In the rows, zero is written as 128.
Each row of numbers stands for one element and depends on some of the facts below. Use the named rows to name the rest.

Named rows:
ludripum: [126 126 129 130 143 129 136 131 109 125 130 117 133 140 130 132 134 132
 122 121 126 125 121 139 119 120 127 126 135 134]
vostik: [126 126 127 131 140 128 137 131 109 126 131 123 132 138 131 131 133 133
 120 121 126 128 120 142 124 114 128 128 135 134]
grilok: [137 110 119 130 136 121 157 131 133 135 126 143 127 138 127 119 136 130
 112 129 123 141 108 116 165 135 128 133 132 118]
vaflim: [137 121 131 125 122 132 118 136 144 127 116 112 130 122 124 130 128 134
 157 134 124 129 130 113 122 145 127 125 132 124]
vigratrar: [115 129 136 123 148 133 119 130 108 119 130 102 138 129 130 132 136 135
 132 112 128 112 134 149  87 124 125 108 137 135]
taplom: [127 116 124 124 141 126 142 133 135 128 125 129 132 130 130 119 138 137
 124 126 125 129 125 131 129 127 128 118 132 125]
moki: [144 141 123 132 122 128 140 123 117 138 136 120 116 148 132 130 121 116
 115 141 130 160 102  96 169 120 129 164 124 131]
bravan: [140 131 135 133 115 133 118 132 109 130 127 120 129 125 125 144 121 129
 143 131 124 129 123 135 125 131 128 135 134 135]
matim: [135 142 147 121 135 135  94 131 109 134 118 104 130 135 124 170 140 124
 145 148 128 125 121  96 118 147 124 119 160 136]
lirumem: [141 135 133 130 117 133 125 133 109 129 127 117 129 125 125 146 122 131
 142 133 124 123 123 134 121 139 127 136 131 137]
soko: [127 113 126 124 140 125 141 130 133 129 126 130 132 124 126 117 139 134
 121 122 124 129 122 127 133 138 126 114 133 120]
gabazor: [128 129 128 128 126 124 126 128 149 127 123 142 127 127 121 130 124 116
 129 133 134 122 143 121 128 140 127 128 124 120]
plonel: [ 95 115 116 147  73 122 105 103  97 128 139 209 130  80 145 112 121 169
 111 105 114 101 135 214 148  70 146 112 111 140]
gati: [ 98 137 140 151  35 132  73  99 107 129 147 202 107  94 149 108 134 163
 113 120 110  84 134 169 141  74 144 102  94 134]
fibim: [141 122 131 125 116 131 125 137 141 132 121 128 127 115 124 130 126 134
 146 137 124 134 129 125 128 143 128 125 132 125]
festal: [128 129 128 129 126 124 126 128 147 126 123 142 127 128 122 131 124 115
 129 132 134 121 142 120 127 139 127 129 123 120]
rustor: [128 145 133 125 125 135 116 121 116 130 137 104 122 131 132 128 124 124
 129 130 130 139 121 112 126 124 126 138 124 134]
tufles: [141 141 135 129 136 138 143 137 125 120 142  70 121 146 126 111 116 115
 136 116 130 141 122 116  99 133 120 148 108 130]
skuda: [146 116 136 135 137 129 161 143 153 113 137  94 127 137 106  99 112 101
 137  96 130 119 140 128  91 169 112 135  97 104]
sipasul: [129 116 124 123 143 126 145 135 138 129 124 127 132 133 129 119 138 135
 123 128 126 132 125 128 129 129 128 120 133 124]

Facts:
(bodrudros, φ, pemuk); (bonim, φ, niti); (brede, φ, floskadon)
(deketin, φ, zeste); (drigeflum, φ, bogel); (festal, φ, bravan)
(fibim, φ, ragek); (fiskodan, φ, vaflim); (fliplom, φ, bodrudros)
(flodok, φ, fliplom); (floskadon, φ, kirik); (fofas, φ, lastan)
(gabazor, φ, ligel); (gibrem, φ, roplis); (graskun, φ, vukla)
(grestaplas, φ, mamum); (gribo, φ, trati); (grilok, φ, tebras)
(kabri, φ, marol); (kebror, φ, trabrom); (klaboplo, φ, zogugan)
(ladri, φ, tabar); (lastan, φ, kebror); (loval, φ, ladri)
(mamum, φ, skedrus); (marol, φ, stopo); (mibul, φ, brufik)
(miklun, φ, grilok); (miplok, φ, klaboplo); (mobru, φ, fofas)
(nidrom, φ, fibim); (nivetas, φ, grestaplas); (pato, φ, plusonun)
(pemuk, φ, skuda); (plakan, φ, plonel); (plole, φ, lirumem)
(ragek, φ, guvagol); (rodru, φ, vudro); (roplis, φ, trisem)
(rostam, φ, triskek); (siko, φ, seflopa); (sipasul, φ, katrim)
(sizi, φ, lebre); (skatran, φ, vostik); (skatrur, φ, graskun)
(skuda, φ, miklun); (soko, φ, flodok); (stedem, φ, trugrol)
(stutol, φ, gabrom); (tabar, φ, skatran); (tabros, φ, bebrul)
(tagru, φ, tabros); (taplom, φ, gotrar); (trati, φ, sipasul)
(treste, φ, sizi); (trisem, φ, brede); (triskek, φ, nivetas)
(trolor, φ, rodru); (trugrol, φ, trero); (vaflim, φ, miplok)
(vukla, φ, plole); (zemabra, φ, soko); (zeste, φ, skatrur)
(zikek, φ, gabazor); (zisik, φ, stestal); (zogugan, φ, mobru)
(boflu, γ, klelo); (bonim, γ, trati); (brodos, γ, vigratrar)
(drigeflum, γ, ludripum); (drudi, γ, teram); (drutri, γ, viplum)
(filu, γ, klaboplo); (fubu, γ, stodok); (gati, γ, plonel)
(gokil, γ, pemuk); (gotrar, γ, marol); (grilok, γ, fugrum)
(guvagol, γ, gotrar); (kabri, γ, brodos); (kebror, γ, bonim)
(ladri, γ, gutrus); (lastan, γ, drigeflum); (lebre, γ, dabu)
(lirumem, γ, trebal); (ludripum, γ, nugras); (marol, γ, tufles)
(matim, γ, vidrulik); (mibul, γ, sipasul); (moki, γ, gokil)
(nidrom, γ, vudro); (nivetas, γ, tabros); (pato, γ, ladri)
(pemuk, γ, vaflim); (plonel, γ, stedem); (plusonun, γ, tagru)
(rebre, γ, sekul); (roskek, γ, lirumem); (rustor, γ, fotrus)
(safinol, γ, kabri); (seflopa, γ, brede); (sekul, γ, treste)
(sipasul, γ, filu); (skuda, γ, triskek); (stedem, γ, pato)
(stosu, γ, guvagol); (stutol, γ, gati); (sugrak, γ, lebre)
(tagru, γ, stutol); (tebras, γ, trolor); (trati, γ, gravos)
(treste, γ, deketin); (trolor, γ, seflopa); (trugrol, γ, kebror)
(tufles, γ, skuda); (vaflim, γ, dapir); (vidrulik, γ, librem)
(viplum, γ, matim); (votas, γ, rebre); (vudro, γ, drutri)
(zeste, γ, rustor); (zogugan, γ, floges)

Which element is each row?
No name comes twice in this set of rows, the named rows included.
[137 114 141 124 162 143 159 158 148 110 134  87 137 137 126  80 136 117
 145  96 125 138 156 172  50 132 116 117 106 120] : triskek
[114 161 150 109 145 137  71 113 109 137 124  97 124 137 134 167 153 120
 130 156 135 127 121  65 121 142 125 105 163 137] : vidrulik
[103 132 158 155   8 132  69 110 140 129 142 216  91 113 153  94 165 169
 108 132 101  53 135 137 137  84 143  70  83 115] : tagru
[156 133 121 135 136 134 176 142 127 122 146  75 120 151 124  98 101 109
 130 112 130 163 113 125 120 126 121 177  97 128] : vudro
[117 119 130 117 146 130 127 132 136 122 125 114 136 118 129 118 140 141
 134 118 127 116 138 141  98 133 126 100 134 126] : tabros
[147 132 128 139 139 126 158 140 128 120 133 105 127 156 116 129 107 100
 128 118 135 134 132 129 115 135 121 163 113 125] : drutri
[125 138 130 117 162 124 113 122 102 140 116 123 134 151 132 172 152 125
 113 154 133 140 107  89 156 131 128 123 174 137] : guvagol
[136 131 131 124 142 125 136 136 152 126 121 119 127 143 118 135 127 106
 132 137 137 128 139 102 121 152 122 133 129 118] : marol
[135 148 136 122 140 136 124 127 119 129 134  85 122 144 129 133 127 114
 131 134 133 145 117  95 121 134 123 140 130 133] : viplum
[136 149 128 127 143 117 112 116 114 146 113 154 125 161 125 188 137 100
 107 171 140 146 110  65 193 140 129 152 168 131] : stosu
[121 121 133 123 127 136  98 132 146 119 112  96 135 114 127 128 129 139
 173 124 124 114 140 117  96 147 127 113 131 126] : klaboplo
[104 158 156 112 152 133  58 117 113 126 115 108 134 134 123 183 151 111
 138 146 140  94 150  92  86 151 122  89 166 133] : librem

Now the same elements, written a new way:
Some rows with their names:
fliplom: [159 126  94 105 166 160 121 101 134 151 130 136 185  55 173 172 124 145
  83  87 124 101 153  69 129 152 162  82 124  92 144  97 149  94 106 211
 121 130]
ladri: [121 116  79  90 119 132 140  98 119 154 117 137 174  62 165 162 119 130
  87 166  84  69 142  85 141 139 145  93 118 155 199 123  98 124 117 207
 143  97]
fubu: [108 132 118 107 149  61 147  82 150  86 104  88 170 120 150 165 148 115
 120 111 111 153 156 107 101 113 129 120 122 100 123 144 136  28 111 182
 113 152]
votas: [131 132  98  97 128  85 156  88 159 131 117 115 159  82 152 173 171  91
 107 124 114 178 124  88 122 117 138 113 132 134 149 132 153  61 108 177
  96 132]
katrim: [130 124  82 109 135 113 147  86 138 164 132 100 158  79 152 154 115 109
 119 123 111 122 156  87 124 107 146 103 150 144 151 114 145  97 117 175
 119 141]
rebre: [133 141  91  93 129 105 143  83 157 137 145 106 150  77 148 158 149 107
 110 136 109 156 136  72 119 127 136 120 124 148 148 126 153  53 108 167
  95 138]
rostam: [126 124  87 108 145 124 159  96 153 160 129 105 165  49 183 154 106 117
  98 129  92 108 152 104 128 161 159  97 130 129 133 125 134 106 119 189
 129 121]
triskek: [130 114  72 103 139 147 157  93 160 178 178  81 142  26 199 138  76 109
 107 155  83  88 148  90 133 199 173  99 120 154 122 106 136  98 121 193
 124 134]
fofas: [146 163  89  98 126 128 170 112 161 171 138 153 208  63 166 122 110 134
 103  96 103 117 174 103 131 155 182  86 133 106 139 125 110 106 139 174
  82 138]
nidrom: [129 125  90 111 129 102 152 124 130 164 108 149 160  65 192 180 139  81
  86 110  79 125 128 114 142 140 175  80 144 129 133 120 140 136 110 209
 118 123]
mibul: [109 101 116 133 145 120 163  97 152 170  73 103 190  71 184 170  94 133
  97  94 109 111 171 136 111 107 155  97 158  84 149 127 100 137 122 202
 141 106]
gotrar: [132 122  80 110 124 119 142  94 134 175 139 111 150  76 159 156 122  93
 118 124 104 129 146  78 127 109 155  98 153 155 145 105 146 103 120 180
 107 142]
zisik: [130 132  91 110 143 124 146  97 146 162 125 121 167  59 173 155 112 125
  97 123  90 110 160  95 125 147 153  97 133 130 139 126 131 110 115 183
 127 120]
sugrak: [128 122  81 116 154  78 162  91 124 140 100 109 175  94 146 160 139  86
 119 105 105 133 157 104 131 107 149  81 159 135 129 114 156 100 125 187
 131 149]
bravan: [131 125  83 110 134 115 149  84 140 166 134  99 159  78 152 153 114 110
 118 121 113 125 157  88 123 106 146 104 151 143 149 113 146  96 118 175
 116 139]
stutol: [133 129  86 110 139 132 149 100 147 177 124 126 166  49 176 159 112 119
  94 123  94 115 153  97 130 141 157  97 138 131 148 123 133 126 114 186
 125 115]
trabrom: [135 132  84 108 133 116 154  89 142 168 138 105 167  81 150 145 114 111
 119 115 121 124 157  88 124 109 153 100 152 137 151 112 142  93 125 174
 108 144]
gravos: [131 134  74 112 154 131 128  77 136 167 163  90 150  81 139 124  90 124
 118 140  89 101 172  70 124 116 153  98 147 160 144 101 150  80 121 172
 111 146]
plusonun: [132 111  87 115 127 102 167  94 141 172 101 113 166  75 161 172 140  84
 110 107 122 152 135 107 130  92 150  95 163 134 156 112 147 119 119 187
 116 128]
flodok: [157 132  97 102 160 153 126 107 136 155 133 136 189  56 172 166 125 145
  86  94 128  95 149  71 130 153 169  80 128  91 150 101 144  94 116 214
 121 131]

Name these rows:
No name comes twice in this set of rows, the named rows included.
[139 156  80 102 123 128 170 103 159 166 131 153 200  66 165 124 105 131
 102  99  84 123 181 108 130 152 172  90 126 118 132 130 107 116 131 161
  81 132] : mobru
[126 122  71 119 171 133 135  57 142 175 133  79 179  75 122 115  88 129
 127 139  95 103 198  50 114 123 146  80 158 162 141  96 146  86 141 167
 135 143] : nugras
[123 127  88 102 136 123 143  98 136 151 119 127 171  64 169 159 117 126
  92 139  86  95 155  92 131 145 150  95 126 136 161 128 117 111 117 194
 134 112] : loval
[126 129  99 112 125  83 164 117 122 134 134 108 137 110 178 182 112 104
 108  90 117 121 126 160 135  71 155 125 147 105 147 128 144 100  92 194
 104 144] : safinol
[126 120  80 104 129 112 146  84 130 156 129 104 160  84 147 154 118 111
 118 133 111 112 153  86 127 104 142 102 146 149 167 114 136  97 118 182
 122 135] : vostik
[134 142  97 115 165 108 180 100 166 163  80 145 248  65 147 121 133 118
  99  91 104 137 184  94 128 156 187  46 160  94 133 116 115 109 166 195
 110 129] : lastan
[132 146  85 106 127 123 133 103 120 149 194  93 118 103 169 149  67 139
 117 115 107  77 152 127 127  88 151 139 131 132 149 119 142  86  89 172
 102 156] : vigratrar
[129 136  91 108 126 104 147 109 120 141 165 100 128 105 173 166  90 122
 112 104 112  97 139 143 130  79 153 133 139 119 150 124 144  94  91 182
 103 150] : brodos
[114 148 103 101 148  98 120  71 147  99 162  72 151 114 142 134 102 147
 128 134 100 110 181  78  95 131 127 131 107 123 124 137 134  13 109 161
 110 163] : stodok
[137 153  95 106 153 121 154 109 153 161 135 138 199  68 159 125 115 126
  94 110  91 111 164  96 133 153 185  75 143 112 136 117 125  95 139 194
  98 134] : kebror
[120 120  88 122 175 123 147  77 150 163  93 108 199  57 145 136 110 126
  98 129  80 113 189  76 121 154 157  66 150 135 132 115 133 109 139 186
 147 117] : drigeflum

Now the same elements, written a new way:
Known rows:
trero: [139 112 144  74 121 135 172  88  71 106 117 158 143 151 108 182 150 135
 143 123 133 167 133 146 132 126 135 124 118  65 111 164 205 185 151 144
 155 119]
tufles: [171 123 145  81 110 165 165  88  87 135 114 152 171 126 140 142 153 165
 184 119 115 137 136 160 137 128 136 113 117  91 161 127 164 189 152 145
 180 121]
skatrur: [142 101 139  90 118 151 170  93  76 107 127 152 164 128 104 159 153 145
 140 124 130 153 128 142 135 106 131 122 131  82 107 156 189 189 141 136
 135 112]
zogugan: [138 103 120  78 112 157 166  87  52 123 131 177 172 131 118 159 139 134
 123 105 101 148 139 153 137  94 116 112 113  81 120 177 197 192 130 135
 120 113]
zisik: [150 115 153  81 125 138 172  97 106 118 133 163 150 151  92 142 133 144
 124 119 137 156 125 127 147 107 120 130 138  87 103 135 167 173 127 108
 149  84]
lirumem: [139 101 140  82 122 145 171  88  68 104 118 158 157 141 116 187 160 135
 158 123 129 162 132 150 132 123 138 122 118  69 114 171 205 195 153 146
 145 126]
brufik: [128 110 124  63 136 145 166  89  73 119 129 169 167 151 130 184 158 130
 145 112 125 171 130 152 149 122 140 115 116  73 143 173 206 184 149 141
 131 110]
dabu: [133 106 141  84 132 156 168  91 111 100 137 133 164 131 117 161 165 153
 166 135 151 161 118 144 143 113 147 136 142  82 116 149 190 184 152 141
 133  97]
kebror: [134 106 122  75 116 160 166  87  59 117 138 148 172 135 126 162 150 140
 141 122 123 152 132 156 144  99 121 113 119  77 130 172 199 193 139 142
 122 107]
kabri: [145  95 127 104 120 147 168  96  55 112 159 151 174  96 106 141 157 159
 157 121 114 159 151 132 142  90 140 118 151  93 110 163 178 198 130 130
 131 100]
roplis: [150 118 128  73 122 141 172  76  60 117 142 150 156 146  95 146 143 145
 153 118 138 174 145 148 132  99 129 126 135  80 108 168 200 173 126 137
 153  94]
guvagol: [182 123 170 107 110 155 165  52  50 138 132 145 147 144 147 144 163 161
 124 119 110 157 106 117 166 134 108 159 109  65 129 157 208 192 163 151
 160 123]
stutol: [124  76 115 101 111 156 171  80  81  86 123 163 120  88 147 191 178 167
 116 128 104 137 156 116 119  85 166 116 126 102  99 140 165 163 154 118
 113  97]
plakan: [156  80 134  78 112 168 166  98 121 113 108 151 170 104  95 173 147 132
 121 123 145 137 107 152 142  89 115 120 109  99 107 132 164 191 129 116
 115 115]
brodos: [142 101 137  88 120 152 168  92  78 109 129 149 166 134 107 160 151 144
 142 124 133 153 126 145 140 107 128 121 131  80 115 155 190 193 144 138
 133 110]
skedrus: [141  95 129  72 125 156 168  80  70 109 120 160 164 132 119 189 167 129
 165 118 134 160 129 156 133 114 139 122 114  82 120 178 204 188 149 144
 132 129]
drigeflum: [178  93 161 107 111 147 204  96  69  92 112 140 134  91  90 143 134 160
 154 135 142 142 132 127 120  89 129 156 148  86  92 137 182 201 125 137
 172 121]
safinol: [149  96 131  90 111 147 169  95  53 120 121 185 168 136  98 159 135 133
 122 104 100 145 140 145 135 100 116 113 114  78 110 165 189 200 132 133
 134 122]
taplom: [125  98 144 106 116 128 169 100  96  99 134 157 174 111 136 147 134 163
 118 128  99 145 121 112 157 122 152 114 150  68 116 130 180 213 156 125
 131  80]
fliplom: [139  98 139  87 127 149 168  99 102 111 122 169 166 138 104 167 152 139
 130 117 125 151 120 136 148 115 138 120 129  86 119 144 181 193 145 127
 132 111]

Which element is each row?
No name comes twice in this set of rows, the named rows included.
[179 121 168 108 112 137 165  93  56 137 111 183 170 115 149 162 149 165
 125 103  93 158 106 112 171 134 156 126 136  65 157 129 211 215 162 151
 179 106] : gotrar
[145  92 135  83 120 137 169  98  58 119 110 191 162 149 106 191 143 120
 127  99  97 151 135 147 141 124 124 113 107  70 124 166 202 206 148 139
 144 130] : tebras

